How the units are linked:
s612: x>s586, j>s977, p>s520
s323: x>s230, j>s492, p>s11
s930: x>s492, j>s323, p>s753
s29: x>s430, j>s776, p>s847
s601: x>s980, j>s804, p>s726
s293: x>s444, j>s312, p>s996
s158: x>s316, j>s569, p>s77
s586: x>s529, j>s373, p>s444
s66: x>s123, j>s56, p>s928
s753: x>s726, j>s323, p>s11
s602: x>s340, j>s256, p>s667
s11: x>s388, j>s753, p>s536
s230: x>s686, j>s158, p>s170
s195: x>s928, j>s276, p>s804
s388: x>s753, j>s726, p>s489
s492: x>s418, j>s664, p>s692
s170: x>s847, j>s349, p>s686
s545: x>s50, j>s983, p>s586
s776: x>s465, j>s669, p>s316
s977: x>s667, j>s935, p>s340
s123: x>s520, j>s293, p>s276
s340: x>s256, j>s73, p>s935
s276: x>s374, j>s996, p>s65
s749: x>s382, j>s602, p>s602
s489: x>s316, j>s418, p>s170
s569: x>s29, j>s430, p>s864
s864: x>s26, j>s158, p>s912
s961: x>s77, j>s772, p>s256
s465: x>s29, j>s73, p>s569
s847: x>s283, j>s536, p>s283
s18: x>s904, j>s601, p>s110
s374: x>s18, j>s283, p>s492
s65: x>s505, j>s110, p>s600
s444: x>s721, j>s312, p>s66
s772: x>s864, j>s534, p>s885
s534: x>s349, j>s170, p>s709
s505: x>s195, j>s726, p>s980
s399: x>s430, j>s230, p>s430
s686: x>s73, j>s418, p>s669
s349: x>s772, j>s847, p>s26
s624: x>s976, j>s220, p>s545
s520: x>s293, j>s444, p>s692
s600: x>s418, j>s374, p>s847
s904: x>s601, j>s980, p>s804
s885: x>s912, j>s961, p>s73
s935: x>s749, j>s382, p>s976
s77: x>s772, j>s864, p>s73
s912: x>s961, j>s77, p>s340
s963: x>s534, j>s349, p>s399
s667: x>s935, j>s749, p>s624
s405: x>s545, j>s692, p>s373
s382: x>s602, j>s669, p>s977
s804: x>s664, j>s65, p>s18
s50: x>s983, j>s195, p>s529
s345: x>s374, j>s18, p>s930
s976: x>s220, j>s977, p>s50
s996: x>s66, j>s123, p>s195
s529: x>s373, j>s405, p>s721
s721: x>s312, j>s56, p>s123
s56: x>s586, j>s529, p>s721
s536: x>s489, j>s600, p>s349
s928: x>s721, j>s692, p>s511
s726: x>s323, j>s930, p>s18
s980: x>s804, j>s511, p>s489
s430: x>s776, j>s465, p>s158
s692: x>s664, j>s983, p>s983
s316: x>s569, j>s29, p>s749
s418: x>s18, j>s388, p>s283
s669: x>s399, j>s256, p>s29
s709: x>s230, j>s418, p>s776
s664: x>s930, j>s980, p>s323
s983: x>s612, j>s624, p>s77
s312: x>s56, j>s123, p>s520
s110: x>s664, j>s520, p>s726
s511: x>s492, j>s505, p>s904
s73: x>s885, j>s912, p>s382
s26: x>s158, j>s316, p>s170
s283: x>s536, j>s489, p>s534
s373: x>s602, j>s50, p>s983
s256: x>s73, j>s885, p>s749
s220: x>s977, j>s667, p>s983

In the rows, zero is written as 515.

The rows follow the links: the fewer symbols apart two units are, the more alike their rows tend to be.

Each row is also shifted at random along 8 hidden directions that mean nothing.

Some units, each with a row of numbers:
s601	[593, 514, 512, 525, 497, 472, 573, 518, 471, 452, 342, 625, 547, 538, 518, 410, 516, 444, 480, 475, 380, 471, 584, 390, 458, 552, 536, 438, 557, 506, 527, 538, 611, 347, 339, 572, 560, 499, 493, 564, 433, 511, 511, 397, 550]
s961	[845, 549, 548, 500, 546, 518, 524, 571, 504, 390, 585, 395, 553, 567, 540, 530, 616, 556, 522, 581, 531, 483, 425, 552, 458, 560, 454, 591, 553, 522, 516, 503, 497, 527, 527, 520, 469, 475, 480, 552, 532, 547, 493, 400, 501]
s976	[168, 457, 505, 507, 497, 572, 524, 573, 579, 549, 512, 489, 513, 609, 526, 525, 448, 500, 519, 464, 556, 467, 487, 512, 520, 451, 501, 536, 427, 452, 529, 394, 509, 498, 560, 501, 459, 543, 493, 564, 482, 514, 596, 582, 454]
s709	[578, 566, 502, 558, 529, 548, 535, 470, 514, 544, 490, 592, 609, 519, 398, 497, 588, 485, 535, 595, 616, 503, 497, 654, 569, 551, 511, 570, 595, 596, 528, 646, 417, 601, 589, 565, 670, 500, 477, 356, 481, 518, 438, 584, 577]
s569	[592, 481, 534, 556, 534, 509, 415, 485, 489, 642, 492, 550, 550, 402, 639, 469, 377, 416, 472, 476, 609, 572, 684, 635, 547, 505, 451, 535, 465, 602, 483, 580, 513, 612, 623, 475, 565, 476, 591, 561, 490, 483, 471, 533, 512]
s65	[604, 453, 452, 529, 484, 578, 524, 546, 646, 589, 460, 484, 471, 557, 491, 450, 503, 487, 561, 493, 613, 486, 573, 665, 566, 462, 546, 542, 460, 576, 535, 424, 560, 499, 678, 356, 606, 548, 501, 489, 473, 410, 594, 574, 520]
s529	[539, 488, 474, 458, 471, 554, 484, 503, 552, 491, 581, 436, 471, 557, 502, 548, 505, 594, 507, 515, 505, 535, 461, 455, 471, 452, 503, 522, 436, 514, 542, 489, 468, 587, 529, 508, 435, 489, 534, 509, 469, 540, 548, 598, 473]
s388	[587, 530, 538, 552, 513, 523, 498, 493, 506, 455, 508, 407, 554, 463, 470, 478, 602, 526, 496, 584, 621, 560, 501, 611, 532, 639, 545, 611, 630, 560, 570, 576, 440, 513, 526, 531, 590, 552, 598, 503, 429, 496, 528, 417, 521]
s776	[409, 442, 522, 463, 537, 561, 441, 516, 525, 495, 483, 367, 563, 631, 488, 449, 545, 483, 430, 538, 448, 487, 469, 499, 471, 439, 496, 420, 549, 518, 464, 429, 551, 468, 497, 439, 421, 585, 514, 654, 486, 403, 523, 397, 492]
s983	[581, 475, 502, 580, 477, 513, 466, 504, 535, 533, 501, 470, 519, 367, 611, 493, 453, 581, 427, 598, 461, 571, 573, 494, 476, 440, 598, 354, 559, 510, 469, 749, 384, 609, 490, 594, 627, 456, 704, 409, 257, 548, 535, 595, 482]
s345	[198, 475, 492, 515, 473, 538, 569, 580, 641, 490, 353, 482, 517, 686, 471, 348, 518, 447, 496, 446, 591, 440, 530, 575, 479, 532, 538, 538, 513, 536, 549, 403, 590, 345, 546, 399, 550, 562, 494, 608, 388, 379, 637, 383, 526]
s864	[353, 579, 536, 540, 535, 417, 551, 506, 506, 504, 515, 584, 547, 485, 524, 530, 499, 520, 532, 547, 460, 565, 531, 432, 429, 509, 489, 374, 579, 512, 536, 675, 501, 572, 527, 637, 597, 369, 500, 390, 421, 629, 456, 596, 590]
s276	[450, 782, 549, 474, 570, 473, 541, 546, 393, 449, 471, 696, 647, 496, 395, 545, 616, 468, 637, 391, 718, 494, 529, 574, 488, 779, 393, 919, 634, 546, 539, 398, 544, 377, 449, 544, 458, 633, 372, 659, 754, 474, 525, 331, 439]
s612	[438, 516, 502, 537, 478, 516, 505, 521, 526, 576, 509, 610, 494, 457, 581, 531, 389, 518, 504, 442, 543, 524, 563, 495, 518, 473, 512, 524, 430, 496, 504, 565, 471, 562, 522, 560, 521, 484, 565, 478, 454, 559, 547, 620, 475]
s669	[618, 494, 475, 483, 561, 563, 563, 508, 454, 568, 526, 690, 526, 561, 480, 566, 544, 460, 560, 539, 398, 413, 503, 522, 605, 442, 497, 494, 434, 513, 447, 450, 591, 529, 483, 504, 506, 514, 337, 492, 761, 501, 397, 593, 542]
s912	[511, 478, 502, 527, 519, 475, 610, 570, 573, 505, 493, 569, 459, 578, 578, 487, 515, 533, 508, 555, 369, 433, 486, 462, 489, 407, 571, 315, 483, 469, 434, 579, 560, 488, 500, 502, 552, 433, 464, 440, 500, 509, 498, 539, 574]
s418	[280, 561, 581, 522, 517, 484, 500, 487, 488, 482, 507, 464, 558, 554, 462, 492, 504, 442, 528, 439, 702, 583, 518, 557, 521, 698, 437, 716, 556, 547, 644, 432, 517, 466, 537, 547, 476, 542, 522, 605, 508, 555, 537, 396, 534]
s772	[523, 574, 554, 527, 536, 438, 569, 525, 487, 479, 555, 571, 512, 517, 549, 544, 513, 516, 544, 515, 523, 526, 499, 489, 484, 580, 464, 534, 514, 511, 541, 579, 524, 543, 515, 581, 515, 416, 469, 475, 554, 608, 465, 505, 566]
s600	[464, 487, 524, 572, 536, 502, 511, 494, 489, 628, 503, 583, 431, 398, 593, 475, 476, 473, 491, 489, 602, 506, 623, 675, 670, 591, 603, 600, 481, 548, 440, 536, 543, 491, 534, 390, 551, 615, 590, 558, 673, 375, 511, 418, 531]
s930	[361, 462, 485, 518, 509, 497, 553, 515, 513, 514, 438, 554, 444, 500, 548, 441, 524, 485, 497, 494, 459, 479, 600, 510, 546, 553, 593, 510, 480, 528, 504, 468, 606, 404, 431, 425, 519, 550, 522, 594, 575, 410, 543, 411, 528]
s977	[456, 431, 507, 494, 513, 604, 522, 580, 589, 447, 552, 336, 530, 645, 464, 548, 594, 581, 494, 594, 416, 445, 349, 468, 499, 384, 558, 392, 544, 413, 484, 417, 478, 483, 511, 511, 455, 577, 496, 515, 443, 510, 569, 535, 464]
s349	[443, 517, 530, 566, 545, 472, 547, 489, 469, 619, 513, 662, 447, 421, 599, 493, 461, 474, 488, 499, 565, 491, 599, 636, 640, 570, 578, 554, 465, 546, 423, 620, 516, 539, 518, 455, 558, 534, 554, 495, 669, 426, 453, 463, 568]
s545	[473, 526, 556, 511, 463, 485, 475, 493, 474, 427, 474, 483, 571, 541, 543, 488, 425, 505, 443, 450, 513, 575, 508, 361, 397, 554, 438, 526, 508, 485, 610, 569, 456, 516, 407, 683, 453, 441, 591, 561, 290, 658, 540, 488, 486]
s520	[747, 706, 533, 470, 525, 457, 575, 501, 354, 475, 474, 836, 561, 489, 476, 557, 496, 462, 582, 357, 534, 461, 531, 423, 519, 672, 421, 765, 483, 503, 506, 483, 571, 417, 333, 623, 421, 541, 375, 591, 766, 571, 450, 424, 488]

Where do the symbols, taken in turn from left to right, take each start?
Answers are names.
[169, 560, 532, 513, 540, 490, 580, 589, 543, 492, 550, 543, 538, 581, 492, 593, 528, 527, 591, 509, 501, 489, 440, 468, 482, 496, 476, 485, 536, 429, 527, 442, 536, 485, 546, 570, 499, 480, 409, 490, 561, 595, 535, 587, 513]
x x p x x j j j x -> s772
[593, 435, 523, 511, 585, 491, 436, 427, 367, 605, 609, 507, 415, 319, 628, 568, 543, 525, 452, 602, 384, 549, 606, 548, 652, 524, 611, 455, 496, 539, 385, 556, 569, 576, 426, 404, 446, 598, 597, 594, 810, 386, 387, 433, 523]
x x p p j p x x p -> s340
[509, 446, 532, 500, 543, 581, 479, 559, 518, 521, 621, 386, 492, 538, 554, 613, 511, 530, 536, 522, 514, 499, 452, 534, 568, 468, 484, 554, 454, 447, 514, 344, 527, 532, 564, 474, 406, 579, 497, 590, 619, 537, 539, 544, 445]
x x j j p p x x p -> s749
[666, 606, 515, 520, 511, 507, 504, 513, 495, 420, 441, 500, 628, 488, 436, 483, 598, 503, 555, 528, 580, 558, 548, 512, 426, 619, 460, 621, 644, 566, 606, 535, 491, 471, 501, 583, 594, 497, 505, 514, 390, 553, 532, 469, 496]
j x x p x j j -> s980
[568, 561, 511, 498, 544, 489, 580, 463, 429, 541, 543, 729, 521, 551, 484, 550, 513, 447, 567, 492, 526, 476, 522, 532, 574, 575, 436, 619, 421, 561, 538, 530, 554, 577, 510, 569, 510, 429, 362, 466, 725, 579, 375, 558, 593]
p p x p x x p j -> s382
[485, 481, 503, 461, 505, 532, 491, 512, 539, 461, 536, 364, 472, 558, 467, 523, 570, 532, 559, 491, 533, 557, 510, 480, 488, 549, 494, 581, 509, 530, 604, 325, 588, 451, 538, 427, 428, 563, 494, 616, 544, 485, 580, 470, 485]
x j x x x j -> s323
[542, 526, 442, 476, 466, 553, 575, 537, 610, 526, 442, 598, 500, 625, 418, 487, 510, 510, 591, 445, 516, 465, 502, 490, 488, 432, 504, 508, 450, 532, 549, 421, 567, 462, 574, 470, 552, 501, 400, 458, 475, 506, 570, 631, 522]
x j j j x j j x p p -> s667
[585, 546, 461, 534, 497, 495, 584, 477, 480, 520, 448, 709, 506, 431, 485, 513, 528, 483, 590, 508, 491, 519, 623, 493, 541, 569, 532, 558, 494, 561, 577, 556, 556, 504, 475, 566, 637, 442, 447, 425, 547, 566, 474, 607, 554]
x x j p j j p -> s323
[709, 581, 540, 548, 555, 475, 548, 560, 487, 489, 556, 562, 531, 444, 589, 546, 540, 529, 550, 559, 536, 500, 532, 574, 510, 567, 492, 559, 544, 524, 483, 597, 498, 554, 536, 544, 565, 452, 494, 477, 577, 548, 466, 487, 524]
p x j p x x x j -> s77
[644, 443, 524, 447, 508, 523, 555, 561, 566, 388, 586, 350, 472, 712, 519, 522, 572, 560, 502, 551, 402, 463, 369, 410, 427, 440, 463, 429, 451, 480, 547, 409, 566, 506, 513, 494, 386, 436, 435, 558, 500, 563, 516, 467, 542]
p p x x p j -> s382
[511, 397, 521, 480, 540, 554, 415, 514, 555, 537, 567, 293, 486, 553, 589, 471, 523, 523, 432, 577, 472, 525, 514, 569, 493, 411, 513, 401, 496, 557, 444, 471, 534, 568, 596, 363, 431, 537, 584, 626, 502, 384, 514, 438, 492]
p j p p x p x -> s382
[508, 597, 470, 441, 495, 531, 498, 508, 557, 449, 574, 442, 529, 548, 374, 585, 605, 608, 606, 514, 549, 559, 434, 450, 431, 502, 477, 572, 566, 524, 579, 431, 487, 533, 563, 518, 469, 523, 453, 473, 496, 549, 563, 611, 472]
p x j p p x j -> s726
[450, 617, 520, 494, 529, 445, 551, 518, 447, 583, 463, 748, 473, 463, 529, 521, 455, 483, 547, 375, 480, 478, 585, 452, 546, 553, 522, 564, 488, 481, 427, 484, 607, 406, 414, 494, 458, 584, 455, 575, 719, 461, 504, 461, 505]
p x p j p x x x -> s930
[364, 413, 538, 551, 463, 583, 488, 585, 628, 563, 448, 443, 544, 637, 594, 433, 344, 436, 456, 413, 645, 485, 531, 578, 499, 454, 455, 549, 399, 485, 558, 436, 476, 505, 617, 506, 495, 509, 580, 585, 292, 531, 634, 529, 460]
p x p j j x j -> s529
[490, 517, 490, 507, 499, 507, 546, 491, 477, 510, 475, 602, 474, 482, 517, 497, 511, 468, 567, 458, 561, 518, 608, 533, 553, 619, 502, 667, 446, 563, 590, 438, 588, 465, 484, 481, 514, 511, 473, 572, 618, 502, 515, 477, 522]
x j j x x j -> s158
[701, 541, 495, 525, 493, 524, 520, 507, 438, 488, 478, 640, 531, 439, 576, 504, 500, 540, 469, 529, 445, 471, 548, 473, 503, 522, 538, 540, 485, 514, 450, 643, 464, 537, 371, 589, 529, 487, 547, 507, 507, 521, 479, 493, 471]
j x p x x j -> s158
[300, 488, 581, 542, 554, 436, 489, 465, 396, 603, 520, 588, 424, 409, 636, 500, 416, 446, 440, 431, 513, 539, 616, 525, 631, 627, 557, 567, 465, 499, 440, 511, 598, 452, 404, 448, 413, 615, 598, 666, 738, 427, 469, 331, 537]
x p p x j j j x j -> s669
[405, 544, 477, 494, 524, 538, 550, 532, 534, 398, 466, 425, 559, 537, 407, 470, 709, 566, 534, 615, 491, 485, 473, 530, 472, 574, 588, 532, 663, 536, 525, 487, 513, 411, 456, 471, 567, 577, 497, 535, 484, 413, 556, 402, 497]
j j x x j j j p -> s18
